Here is a tiny trained network, its code and every weight. The questions are about switching its units off for an input and a target symbol, where a switched-off unit gives its printed mean instead of its output.

import numpy as np


def w(rows, s, z=0):
    codes = np.array(rows[::2]) - 128.0
    scale = np.full(codes.shape[1], s)
    scale[-1] = z or s
    return codes * scale


def norm(h):
    return h / np.sqrt((h * h).mean(-1, keepdims=True) + 1e-5)


def f(y):
    return y / 2 * (1 + np.tanh(0.7978845608 * (y + 0.044715 * y**3)))


def softmax(a):
    e = np.exp(a - a.max(-1, keepdims=True))
    return e / e.sum(-1, keepdims=True)


def log_softmax(a):
    a = a - a.max(-1, keepdims=True)
    return a - np.log(np.exp(a).sum(-1, keepdims=True))


def net(x, mask):
    ids = ['ΛΞΠΦΨβεζημστω'.index(c) for c in x.split()]
    T = len(ids)
    res = E[ids] + P[:T]
    u = 0
    for l in range(3):
        q, k, v = (norm(res) @ M[l].T for M in (Q, K, V))
        z = softmax(np.where(np.tri(T) > 0, q @ k.T / 3**0.5, -1e9)) @ v
        res = res + np.where(mask[u], z, O[l][:, -1]) @ O[l][:, :-1]
        u += 1
        y = f(norm(res) @ A[l][:, :-1].T + A[l][:, -1])
        res = res + np.where(mask[u : u + 8], y, B[l][:, -1]) @ B[l][:, :-1]
        u += 8
    return log_softmax(norm(res)[-1] @ U[:, :-1].T + U[:, -1])


Q, K, V, O, A, B = {}, {}, {}, {}, {}, {}
E = w([
[166,100,90,160,113,127,109,164],'Λ',
[203,135,78,126,128,91,127,121],'Ξ',
[143,98,122,147,113,177,130,134],'Π',
[120,96,81,113,121,129,137,130],'Φ',
[68,151,172,161,255,129,133,86],'Ψ',
[146,125,121,119,97,97,182,140],'β',
[228,170,132,153,108,128,146,130],'ε',
[109,99,133,155,81,169,157,138],'ζ',
[117,115,112,129,95,102,172,90],'η',
[80,145,87,85,126,124,125,148],'μ',
[141,199,104,114,107,158,120,187],'σ',
[128,156,113,116,105,146,121,91],'τ',
[89,106,159,142,126,99,101,144],'ω',
],0.0077)
P = w([
[204,48,126,43,14,158,42,136],'0',
[147,110,96,158,37,154,100,119],'1',
[123,143,106,153,70,126,141,132],'2',
[101,165,87,178,131,123,200,140],'3',
[84,161,65,206,162,126,217,161],'4',
[61,168,51,250,187,126,240,164],'5',
],0.0025)
Q[0] = w([
[99,103,140,155,254,111,137,114],'0.h1',
[167,69,223,81,166,134,86,142],'0.h1',
[106,146,178,31,111,82,87,86],'0.h1',
],0.0098)
K[0] = w([
[220,162,3,244,144,144,211,239],'0.h1',
[213,4,7,59,48,100,157,151],'0.h1',
[202,32,145,87,5,194,34,169],'0.h1',
],0.0048)
V[0] = w([
[139,71,130,131,96,93,186,2],'0.h1',
[117,251,88,58,101,202,118,27],'0.h1',
[50,93,135,115,192,102,94,95],'0.h1',
],0.0041)
O[0] = w([
[150,67,117,254,107,61,216,19,153],'0.h1',
[91,201,27,243,80,194,53,21,1],'0.h1',
[83,163,222,139,107,51,53,86,200],'0.h1',
],0.0035,0.00019)
A[0] = w([
[156,51,120,166,219,132,158,28,46],'0.n1',
[96,77,132,203,101,78,96,122,43],'0.n2',
[160,172,138,158,142,83,50,81,65],'0.n3',
[79,74,140,139,103,102,106,18,2],'0.n4',
[127,124,130,106,92,119,124,118,101],'0.n5',
[63,128,117,125,218,96,132,99,46],'0.n6',
[111,159,104,124,116,2,111,132,109],'0.n7',
[80,197,96,107,161,167,61,135,27],'0.n8',
],0.0048,0.0033)
B[0] = w([
[203,98,195,119,24,93,59,157,180],'0.n1',
[71,63,154,100,102,97,105,214,203],'0.n2',
[183,86,101,81,135,153,75,139,103],'0.n3',
[161,179,150,138,179,209,169,252,55],'0.n4',
[103,113,107,121,130,146,147,130,61],'0.n5',
[146,137,216,155,78,192,109,111,185],'0.n6',
[87,117,149,171,180,179,79,102,254],'0.n7',
[162,123,122,234,47,92,207,89,92],'0.n8',
],0.0037,0.0007)
Q[1] = w([
[210,36,12,2,148,84,150,178],'1.h1',
[144,150,44,196,135,226,223,135],'1.h1',
[104,197,56,228,238,82,182,252],'1.h1',
],0.0055)
K[1] = w([
[6,67,163,79,89,217,226,65],'1.h1',
[55,208,105,130,85,110,179,201],'1.h1',
[98,204,96,189,223,133,254,155],'1.h1',
],0.0058)
V[1] = w([
[183,4,77,96,214,138,42,69],'1.h1',
[207,182,191,144,224,151,129,66],'1.h1',
[31,46,204,134,137,226,138,72],'1.h1',
],0.0037)
O[1] = w([
[103,158,98,176,254,81,178,141,137],'1.h1',
[144,80,109,167,131,168,169,62,9],'1.h1',
[152,179,183,240,111,159,162,163,111],'1.h1',
],0.0056,0.0016)
A[1] = w([
[253,127,158,159,69,151,90,161,108],'1.n1',
[152,158,89,136,107,195,171,77,90],'1.n2',
[76,111,215,97,153,215,118,88,39],'1.n3',
[85,117,117,159,115,153,163,204,107],'1.n4',
[123,171,194,20,205,153,159,178,111],'1.n5',
[134,89,114,90,168,141,83,52,101],'1.n6',
[165,134,197,176,113,137,60,95,2],'1.n7',
[221,195,117,54,150,130,182,53,110],'1.n8',
],0.0057,0.0044)
B[1] = w([
[70,166,133,68,135,69,191,87,183],'1.n1',
[103,125,79,157,108,93,73,189,139],'1.n2',
[92,153,120,28,49,176,165,109,128],'1.n3',
[120,173,143,71,189,117,171,81,252],'1.n4',
[138,113,83,254,87,77,49,141,180],'1.n5',
[80,143,111,82,185,111,184,168,103],'1.n6',
[221,135,133,80,239,184,160,148,110],'1.n7',
[20,51,181,141,137,235,136,143,132],'1.n8',
],0.005,0.002)
Q[2] = w([
[100,166,156,124,1,123,82,123],'2.h1',
[129,116,33,59,122,71,188,136],'2.h1',
[50,171,141,183,139,88,129,122],'2.h1',
],0.008)
K[2] = w([
[172,212,174,118,115,129,40,150],'2.h1',
[2,138,120,124,71,138,141,196],'2.h1',
[133,114,173,248,168,92,79,118],'2.h1',
],0.0072)
V[2] = w([
[94,52,180,181,121,146,90,130],'2.h1',
[171,135,175,106,150,209,152,119],'2.h1',
[252,141,137,143,130,135,106,141],'2.h1',
],0.0044)
O[2] = w([
[61,107,92,205,104,94,121,239,106],'2.h1',
[114,96,30,96,103,176,186,160,10],'2.h1',
[252,96,116,138,62,93,113,168,83],'2.h1',
],0.0035,0.0013)
A[2] = w([
[161,51,104,51,149,92,147,127,64],'2.n1',
[73,104,216,130,105,57,32,164,26],'2.n2',
[147,113,133,104,254,73,72,90,2],'2.n3',
[178,96,90,96,64,206,136,117,134],'2.n4',
[102,160,130,66,171,170,40,113,101],'2.n5',
[105,187,158,103,99,68,44,91,62],'2.n6',
[212,105,89,146,181,121,136,165,103],'2.n7',
[129,106,142,188,148,111,44,111,69],'2.n8',
],0.0064,0.006)
B[2] = w([
[28,116,189,216,13,195,181,187,155],'2.n1',
[2,207,200,167,189,122,111,220,243],'2.n2',
[122,168,77,35,182,33,57,77,141],'2.n3',
[160,223,139,117,153,110,77,193,227],'2.n4',
[136,74,232,118,39,86,144,100,168],'2.n5',
[75,105,222,147,123,252,142,71,197],'2.n6',
[119,114,217,133,137,195,121,58,252],'2.n7',
[29,214,161,157,116,157,215,179,198],'2.n8',
],0.0049,0.0011)
U = w([
[55,191,194,160,173,81,81,200,195],'Λ',
[142,148,112,73,229,29,56,55,129],'Ξ',
[156,211,114,69,145,93,255,142,156],'Π',
[104,93,32,97,164,249,148,188,33],'Φ',
[246,127,196,144,202,199,124,99,178],'Ψ',
[183,71,132,186,64,13,166,71,122],'β',
[68,16,107,77,166,151,134,79,99],'ε',
[132,77,148,149,11,158,202,199,2],'ζ',
[149,139,118,204,154,138,150,127,67],'η',
[127,180,17,206,90,143,58,62,60],'μ',
[91,133,228,110,58,152,78,43,162],'σ',
[167,210,86,47,86,148,42,182,167],'τ',
[191,26,154,111,149,87,70,206,244],'ω',
],0.0074,0.002)

Each question gives the input, a string of symbols that net reads in full, and the target symbol t.
The units are the heads (3 rows each of Q, K, V and O) and the neurons (one row each of A and B). Each row of codes is followed by its name. A weight is (code - 128) times the scale printed after its matrix; where a second scale follows, it is the last column's (O, A, B and U).
mask holds one flag per unit, layer by layer, with each layer's heads first. A switched-off unit (its flag False) gives its mean, the last column of its rows in O or B, instead of its output. The means were averaged over made-up inputs and are rounded, as every weight is.
A unit's drop is (log p(t) with every unit on - log p(t) with that unit switched off) / (log p(t) with every unit on - log p(t) with every unit switched off).
The circuit of an input: a set's keep is (log p(t) with only the set's units on - log p(t) with every unit switched off) / (log p(t) with every unit on - log p(t) with every unit switched off). Starting from the 12 units with the biggest drops (on a tie, the unit counted first), units are removed one at a time, each time the one whose removal leaves the highest keep (on an exact tie, the one counted first), for as long as the keep stays at least 0.8.
units of the circuit, in order: the units of the circuit, biggest drop first
most important unit: the unit with the biggest drop
k most important neurons: the k neurons with the biggest drops, biggest first
top k neurons in layer l: the k neurons of layer l with the biggest drops, biggest first
input β Λ σ τ ζ, target μ: units of the circuit, in order => (0.h1)
input Φ τ ω Λ Φ Λ, target Ξ: top 3 neurons in layer 1 => (1.n4; 1.n8; 1.n2)
input ζ Λ η σ ω β, target Λ: 2 most important neurons => (1.n5; 2.n2)
input ε σ Λ, target τ: units of the circuit, in order => (2.n4; 1.h1)
input Π Ψ σ Ψ, target τ: 2 most important neurons => (2.n4; 0.n6)
input Λ ζ Λ, target Π: units of the circuit, in order => (0.h1; 1.n1)
input Λ Λ Λ ζ Π Λ, target Π: units of the circuit, in order => (1.h1; 1.n1; 0.h1; 1.n4)
input μ μ Φ Π Λ, target Ξ: units of the circuit, in order => (2.h1; 2.n3; 1.n4)
input Λ Ψ Φ, target Λ: top 2 neurons in layer 1 => (1.n5; 1.n7)
input ζ Λ μ, target σ: units of the circuit, in order => (2.h1; 2.n6; 2.n5)
input ζ β Φ Λ, target ζ: units of the circuit, in order => (2.n1; 0.h1)
input ε Ξ Π ζ ζ Φ, target Π: units of the circuit, in order => (0.h1; 1.h1; 1.n4)
input σ ζ Ψ, target σ: 3 most important neurons => (0.n6; 2.n5; 1.n3)
input β Λ μ, target σ: most important unit => 2.h1
input Φ η Λ Λ β Λ, target ζ: units of the circuit, in order => (2.n1; 1.h1; 0.h1)
input Λ Λ Λ η, target β: units of the circuit, in order => (0.h1; 0.n1)
input ζ Ψ Λ ε, target ε: 2 most important neurons => (1.n8; 1.n1)
input Λ Π Π, target Ψ: top 2 neurons in layer 0 => (0.n8; 0.n6)
input Ψ Λ μ Π Π, target Λ: 2 most important neurons => (0.n2; 0.n6)
input β Φ ε Λ Φ Π, target Ξ: top neuron in layer 0 => (0.n8)
input Φ Ψ ε Φ τ, target ε: 2 most important neurons => (1.n6; 0.n3)
input Π Π Ψ Λ μ Φ, target Λ: 2 most important neurons => (0.n6; 0.n2)
input Λ σ ζ η ζ Ξ, target β: 2 most important neurons => (1.n1; 1.n4)
input Φ μ Ψ β τ, target τ: top 3 neurons in layer 1 => (1.n7; 1.n4; 1.n5)
input Λ Λ Λ, target ω: 3 most important neurons => (1.n5; 2.n1; 2.n7)
